[[ -1 -13  -5  52 -23 -32  -1   1]
 [  1   4   4 -38  16   8   0   3]
 [  0  -9  -3  39 -18 -24  -1   1]
 [  2  20  12   5  -4  41  -1   2]
 [  2  28  17 -12   4  58   0   3]
 [  2  24  14  -7   1  50   0   3]
 [  1   3   2 -56  21   9   0   4]
 [  2  18  12  38 -18  37  -1   1]
 [  2  24  15 -13   4  51   0   3]
 [  1  13   9  26 -12  25  -1   2]
 [  1  16  11 -31  13  34   0   3]
 [  1  12   8 -19   7  25   0   3]]
|
[[  3   0  25   7 -19   8  12   1]
 [  3   0  34  13 -31  11  16   1]
 [  2  -1  25 -12  26   9  13   1]
 [  3   0  51   4 -13  15  24   2]
 [  1  -1  37 -18  38  12  18   2]
 [  4   0   9  21 -56   2   3   1]
 [  3   0  50   1  -7  14  24   2]
 [  3   0  58   4 -12  17  28   2]
 [  2  -1  41  -4   5  12  20   2]
 [  1  -1 -24 -18  39  -3  -9   0]
 [  3   0   8  16 -38   4   4   1]
 [  1  -1 -32 -23  52  -5 -13  -1]]

[[-10 -54  -4  11 -13  15 -37 -14  44  -1  22 -14 -10  -3 -18  -1]
 [ 27 -27  29  18  -1 -24 -40   6   9  -9 -38 -12 -15  -9 -17  -9]
 [ 22  47 -10   6  -1  29  59   7 -14 -24 -11  34  -3  15  17  -1]
 [  0 -15 -40 -21  30  29 -14  -5 -18  48  -2   6 -15  12  52 -31]
 [ 18 -23 -57   1 -32 -18   8  22  25 -37  21  47  16  -9  -5   6]
 [ 48 -37 -39  15 -13  11 -16  32  10  11   1  -8 -11  29  11 -11]]
|
[[-11  11  29 -11  -8   1  11  10  32 -16  11 -13  15 -39 -37  48]
 [  6  -5  -9  16  47  21 -37  25  22   8 -18 -32   1 -57 -23  18]
 [-31  52  12 -15   6  -2  48 -18  -5 -14  29  30 -21 -40 -15   0]
 [ -1  17  15  -3  34 -11 -24 -14   7  59  29  -1   6 -10  47  22]
 [ -9 -17  -9 -15 -12 -38  -9   9   6 -40 -24  -1  18  29 -27  27]
 [ -1 -18  -3 -10 -14  22  -1  44 -14 -37  15 -13  11  -4 -54 -10]]

[[-17  39 -28 -12  -5 -75 -57 -63  19  12]
 [-23 -24 -45   7 -39   3 -13   1 -67 -52]
 [ 53  -5  26 -39 -79  28  -4 -13  57  13]
 [-31  17   0 -33  12  48 -55  12 -15  42]]
|
[[ 42 -15  12 -55  48  12 -33   0  17 -31]
 [ 13  57 -13  -4  28 -79 -39  26  -5  53]
 [-52 -67   1 -13   3 -39   7 -45 -24 -23]
 [ 12  19 -63 -57 -75  -5 -12 -28  39 -17]]

[[-16   5  25  10   9  -6 -31]
 [ 12  32  50  17   4  19 -28]
 [-24   3  67  13  29 -24  13]
 [  5 -35  23  33  -1  -5  -6]]
|
[[ -6  -5  -1  33  23 -35   5]
 [ 13 -24  29  13  67   3 -24]
 [-28  19   4  17  50  32  12]
 [-31  -6   9  10  25   5 -16]]

[[-53  -3 -74  14 -44]
 [-51  -1 -74   5 -45]
 [-18  54 -74  31  37]
 [-21   2 -74 -21 -48]
 [ -2 -14 -74  18  51]
 [ 70  16 -74  11  61]
 [-48  43 -74  24 -78]
 [ -2 -27 -74  21  20]
 [-37  30 -74  17  61]]
|
[[ 61  17 -74  30 -37]
 [ 20  21 -74 -27  -2]
 [-78  24 -74  43 -48]
 [ 61  11 -74  16  70]
 [ 51  18 -74 -14  -2]
 [-48 -21 -74   2 -21]
 [ 37  31 -74  54 -18]
 [-45   5 -74  -1 -51]
 [-44  14 -74  -3 -53]]

[[ 76  -8  27  11  53 -54 -57  22   2]
 [ 52 -40  12  -5  42 -21 -43  33  28]
 [ 41  -6  21   7  48 -42 -54  69  16]
 [ 59  19  -2  15  22 -21 -64  54  -8]
 [-25   8   1 -33  24   0   4  37  -5]]
|
[[ -5  37   4   0  24 -33   1   8 -25]
 [ -8  54 -64 -21  22  15  -2  19  59]
 [ 16  69 -54 -42  48   7  21  -6  41]
 [ 28  33 -43 -21  42  -5  12 -40  52]
 [  2  22 -57 -54  53  11  27  -8  76]]
---
[[ 53 -15  -5   1  31 -28  40  40]
 [ 70 -19 -43 -35 -13  11  22  16]
 [-60  19 -26   3  18  14  19  -6]
 [  8  -4  -5 -11  -6   9 -35 -17]
 [ 74 -14  10  26  11 -18 -30 -23]
 [-53  -4 -38  -2  -5  49  43  12]
 [-47  26 -14  -9  36  25 -15 -41]]
|
[[ 74 -14  10  26  11 -18 -30 -23]
 [ 70 -19 -43 -35 -13  11  22  16]
 [ 53 -15  -5   1  31 -28  40  40]
 [  8  -4  -5 -11  -6   9 -35 -17]
 [-47  26 -14  -9  36  25 -15 -41]
 [-53  -4 -38  -2  -5  49  43  12]
 [-60  19 -26   3  18  14  19  -6]]

[[ 15  -7 -44  12  33 -72]
 [ 51 -55  26   7  15  30]
 [-38  52   8   2  35  74]
 [ 26 -53 -24  23  13 -38]
 [-46  23  12 -49  -1  31]
 [-52  12   3 -22  23  15]
 [-57 -66  13  -8 -51  40]
 [ 25  25 -10  14  23 -21]
 [ -4  44 -16 -75   8  27]
 [-31  23   5 -36   4  41]
 [ 31 -53 -17 -18   3  32]
 [-29   0  18 -40  -3  31]]
|
[[ 51 -55  26   7  15  30]
 [ 31 -53 -17 -18   3  32]
 [ 26 -53 -24  23  13 -38]
 [ 25  25 -10  14  23 -21]
 [ 15  -7 -44  12  33 -72]
 [ -4  44 -16 -75   8  27]
 [-29   0  18 -40  -3  31]
 [-31  23   5 -36   4  41]
 [-38  52   8   2  35  74]
 [-46  23  12 -49  -1  31]
 [-52  12   3 -22  23  15]
 [-57 -66  13  -8 -51  40]]

[[  1  35 -18  -4  -1   2   4  -1  -1   1  -1  -1  -4 -53  -2]
 [ -2 -12   2 -14  -1   3  -2   2  -1   1  -1   0  18   9  10]
 [ 14 -54  22  50   0   4  -7  -4  -1   1  -1   0 -37  70 -19]
 [ 12  12  -8  40  -1   3   1  -5  -1   1  -1   0 -47 -23 -23]]
|
[[ 14 -54  22  50   0   4  -7  -4  -1   1  -1   0 -37  70 -19]
 [ 12  12  -8  40  -1   3   1  -5  -1   1  -1   0 -47 -23 -23]
 [  1  35 -18  -4  -1   2   4  -1  -1   1  -1  -1  -4 -53  -2]
 [ -2 -12   2 -14  -1   3  -2   2  -1   1  -1   0  18   9  10]]

[[  4 -21 -21 -55  22  52  65 -12   2  58]
 [ 35   4 -40 -27 -14  40  65 -49  16  29]
 [  6 -11 -12 -20 -43  22  16 -26  29   6]
 [ 11 -11 -25 -36  -1  41  45 -23  15  40]]
|
[[ 35   4 -40 -27 -14  40  65 -49  16  29]
 [ 11 -11 -25 -36  -1  41  45 -23  15  40]
 [  6 -11 -12 -20 -43  22  16 -26  29   6]
 [  4 -21 -21 -55  22  52  65 -12   2  58]]

[[-13 -64 -32 -61  17 -29 -61 -31 -20]
 [ 51 -33  47 -36 -39  26 -52 -43 -28]
 [-43  45 -63 -31 -24  48 -45  47  51]
 [ 37 -15  42  66 -54  40  44  29  42]]
|
[[ 51 -33  47 -36 -39  26 -52 -43 -28]
 [ 37 -15  42  66 -54  40  44  29  42]
 [-13 -64 -32 -61  17 -29 -61 -31 -20]
 [-43  45 -63 -31 -24  48 -45  47  51]]

[[ 48 -52 -10]
 [-35 -47  61]
 [ -4  -5   6]
 [ -1  -1   1]]
|
[[ 48 -52 -10]
 [ -1  -1   1]
 [ -4  -5   6]
 [-35 -47  61]]

[[-23   1   0  15  64 -34]
 [-61  24  -9  38  29   2]
 [-10 -22   0 -10  19 -57]
 [-42  27  -6  34  29  19]
 [-32  25  -3  30  35  18]
 [-65  20  -9  37  38 -11]
 [-11  27  -1  23  14  42]
 [ 12  24   2  13   6  54]
 [-51  26  -7  37  39   9]
 [ 57 -31  12 -34  38 -40]
 [-49  24  -9  31   1  17]]
|
[[ 57 -31  12 -34  38 -40]
 [ 12  24   2  13   6  54]
 [-10 -22   0 -10  19 -57]
 [-11  27  -1  23  14  42]
 [-23   1   0  15  64 -34]
 [-32  25  -3  30  35  18]
 [-42  27  -6  34  29  19]
 [-49  24  -9  31   1  17]
 [-51  26  -7  37  39   9]
 [-61  24  -9  38  29   2]
 [-65  20  -9  37  38 -11]]

[[ 22 -18 -36  25  28  55  -7   8  15 -54  71]
 [ 69  17  62  -6 -19  54  80 -41  35  17  41]]
|
[[ 69  17  62  -6 -19  54  80 -41  35  17  41]
 [ 22 -18 -36  25  28  55  -7   8  15 -54  71]]
